Here is a tiny trained network, its code and every weight. The questions are about switching its units off for an input and a target symbol, where a switched-off unit gives its printed mean instead of its output.

import numpy as np


def w(rows, s, z=0):
    codes = np.array(rows[::2]) - 128.0
    scale = np.full(codes.shape[1], s)
    scale[-1] = z or s
    return codes * scale


def f(y):
    return np.maximum(y, 0)


def softmax(a):
    e = np.exp(a - a.max(-1, keepdims=True))
    return e / e.sum(-1, keepdims=True)


def log_softmax(a):
    a = a - a.max(-1, keepdims=True)
    return a - np.log(np.exp(a).sum(-1, keepdims=True))


def net(x, mask):
    ids = ['βθξπφψω'.index(c) for c in x.split()]
    T = len(ids)
    res = E[ids] + P[:T]
    u = 0
    for l in range(3):
        q, k, v = (res @ M[l].T for M in (Q, K, V))
        z = softmax(np.where(np.tri(T) > 0, q @ k.T / 3**0.5, -1e9)) @ v
        res = res + np.where(mask[u], z, O[l][:, -1]) @ O[l][:, :-1]
        u += 1
        y = f(res @ A[l][:, :-1].T + A[l][:, -1])
        res = res + np.where(mask[u : u + 4], y, B[l][:, -1]) @ B[l][:, :-1]
        u += 4
    return log_softmax(res[-1] @ U[:, :-1].T + U[:, -1])


Q, K, V, O, A, B = {}, {}, {}, {}, {}, {}
E = w([
[98,36,215],'β',
[160,81,106],'θ',
[87,103,185],'ξ',
[198,194,158],'π',
[119,113,217],'φ',
[97,165,142],'ψ',
[116,253,161],'ω',
],0.022)
P = w([
[53,172,51],'0',
[80,167,156],'1',
[101,132,182],'2',
[108,140,165],'3',
[132,121,204],'4',
[126,114,199],'5',
[140,121,251],'6',
],0.0023)
Q[0] = w([
[209,141,227],'L0H1',
[244,106,114],'L0H1',
[172,2,169],'L0H1',
],0.0069)
K[0] = w([
[185,76,109],'L0H1',
[91,146,170],'L0H1',
[1,40,151],'L0H1',
],0.0052)
V[0] = w([
[2,160,80],'L0H1',
[94,123,100],'L0H1',
[214,36,131],'L0H1',
],0.0053)
O[0] = w([
[105,143,1,1],'L0H1',
[90,133,60,30],'L0H1',
[92,175,49,224],'L0H1',
],0.0054,0.0009)
A[0] = w([
[100,162,114,117],'L0N1',
[91,113,73,218],'L0N2',
[222,147,100,90],'L0N3',
[118,222,254,2],'L0N4',
],0.0093,0.0064)
B[0] = w([
[79,147,94,137],'L0N1',
[177,169,255,174],'L0N2',
[154,87,190,154],'L0N3',
[135,176,89,253],'L0N4',
],0.0089,0.0052)
Q[1] = w([
[158,135,155],'L1H1',
[76,76,8],'L1H1',
[114,80,10],'L1H1',
],0.017)
K[1] = w([
[102,107,81],'L1H1',
[119,149,220],'L1H1',
[2,154,249],'L1H1',
],0.013)
V[1] = w([
[14,71,97],'L1H1',
[142,141,171],'L1H1',
[3,115,136],'L1H1',
],0.0071)
O[1] = w([
[191,44,249,3],'L1H1',
[147,117,156,190],'L1H1',
[110,255,187,56],'L1H1',
],0.0089,0.0061)
A[1] = w([
[191,111,166,47],'L1N1',
[92,42,225,147],'L1N2',
[171,113,6,3],'L1N3',
[126,245,66,132],'L1N4',
],0.011,0.0037)
B[1] = w([
[3,106,76,144],'L1N1',
[111,240,40,254],'L1N2',
[87,122,237,171],'L1N3',
[33,11,36,196],'L1N4',
],0.0075,0.012)
Q[2] = w([
[127,27,130],'L2H1',
[255,172,196],'L2H1',
[152,112,53],'L2H1',
],0.01)
K[2] = w([
[96,98,153],'L2H1',
[104,250,151],'L2H1',
[183,173,174],'L2H1',
],0.016)
V[2] = w([
[177,110,126],'L2H1',
[210,137,2],'L2H1',
[94,55,152],'L2H1',
],0.0082)
O[2] = w([
[96,33,214,1],'L2H1',
[14,87,254,137],'L2H1',
[116,155,156,169],'L2H1',
],0.0052,0.0054)
A[2] = w([
[116,141,97,12],'L2N1',
[250,138,151,185],'L2N2',
[173,184,152,80],'L2N3',
[128,121,51,161],'L2N4',
],0.021,0.011)
B[2] = w([
[155,197,34,149],'L2N1',
[78,137,26,144],'L2N2',
[177,9,155,168],'L2N3',
[153,120,211,250],'L2N4',
],0.013,0.016)
U = w([
[195,131,198,132],'β',
[125,196,186,84],'θ',
[59,203,87,121],'ξ',
[122,128,20,255],'π',
[72,68,181,29],'φ',
[107,141,93,196],'ψ',
[174,251,98,168],'ω',
],0.013,0.0069)

Each question gives the input, a string of symbols that net reads in full, and the target symbol t.
The units are the heads (3 rows each of Q, K, V and O) and the neurons (one row each of A and B). Each row of codes is followed by its name. A weight is (code - 128) times the scale printed after its matrix; where a second scale follows, it is the last column's (O, A, B and U).
mask holds one flag per unit, layer by layer, with each layer's heads first. A switched-off unit (its flag False) gives its mean, the last column of its rows in O or B, instead of its output. The means were averaged over made-up inputs and are rounded, as every weight is.
A unit's drop is (log p(t) with every unit on - log p(t) with that unit switched off) / (log p(t) with every unit on - log p(t) with every unit switched off).
The circuit of an input: a set's keep is (log p(t) with only the set's units on - log p(t) with every unit switched off) / (log p(t) with every unit on - log p(t) with every unit switched off). Starting from the 12 units with the biggest drops (on a tie, the unit counted first), units are removed one at a time, each time the one whose removal leaves the highest keep (on an exact tie, the one counted first), for as long as the keep stays at least 0.8.
units of the circuit, in order: the units of the circuit, biggest drop first
unit that matters most: the unit with the biggest drop
k most important neurons: the k neurons with the biggest drops, biggest first
k most important neurons of layer l: the k neurons of layer l with the biggest drops, biggest first
drop of u: that unit's drop, to one decimal
input φ ξ π, target φ: 2 most important neurons => L1N4; L1N2
input ξ β β ξ φ, target π: unit that matters most => L2H1
input ξ ω β β, target ξ: 2 most important neurons => L0N4; L1N4
input ξ φ ξ ξ ξ ξ, target β: 3 most important neurons of layer 1 => L1N2; L1N4; L1N3
input φ θ π, target β: 3 most important neurons => L1N4; L0N4; L1N1
input β φ ω ω φ, target ξ: 2 most important neurons => L0N4; L1N4
input ξ φ ξ ω ξ, target ξ: units of the circuit, in order => L0N4; L1N4; L2N4; L2H1
input β π ξ ψ ξ φ ψ, target φ: 3 most important neurons => L2N4; L1N4; L1N2
input ξ φ β, target ω: units of the circuit, in order => L1N2; L1H1
input β π ξ ξ ξ, target φ: 3 most important neurons => L1N2; L1N4; L2N1
input β π β ψ, target φ: 3 most important neurons => L2N4; L1N2; L1N4
input φ ξ ξ ξ ξ, target β: 2 most important neurons => L2N3; L1N4
input ω φ θ ψ π, target β: 4 most important neurons => L0N4; L1N1; L0N2; L1N4
input ω φ ξ β, target ξ: unit that matters most => L1N4
input π φ ξ φ, target φ: 3 most important neurons of layer 2 => L2N4; L2N1; L2N2
input φ φ ξ φ ξ ω, target ξ: 4 most important neurons => L2N1; L1N4; L2N4; L0N4
input β ξ ω ξ ξ, target ξ: 2 most important neurons of layer 0 => L0N4; L0N1
input ξ ψ ω ξ β ω, target ξ: drop of L1N4 => 2.1
input β ξ ξ π, target φ: drop of L1N2 => 0.4
input ξ ω ξ β β φ, target ξ: most important neuron => L0N4
input ξ β φ φ β φ, target π: drop of L1N4 => 0.8
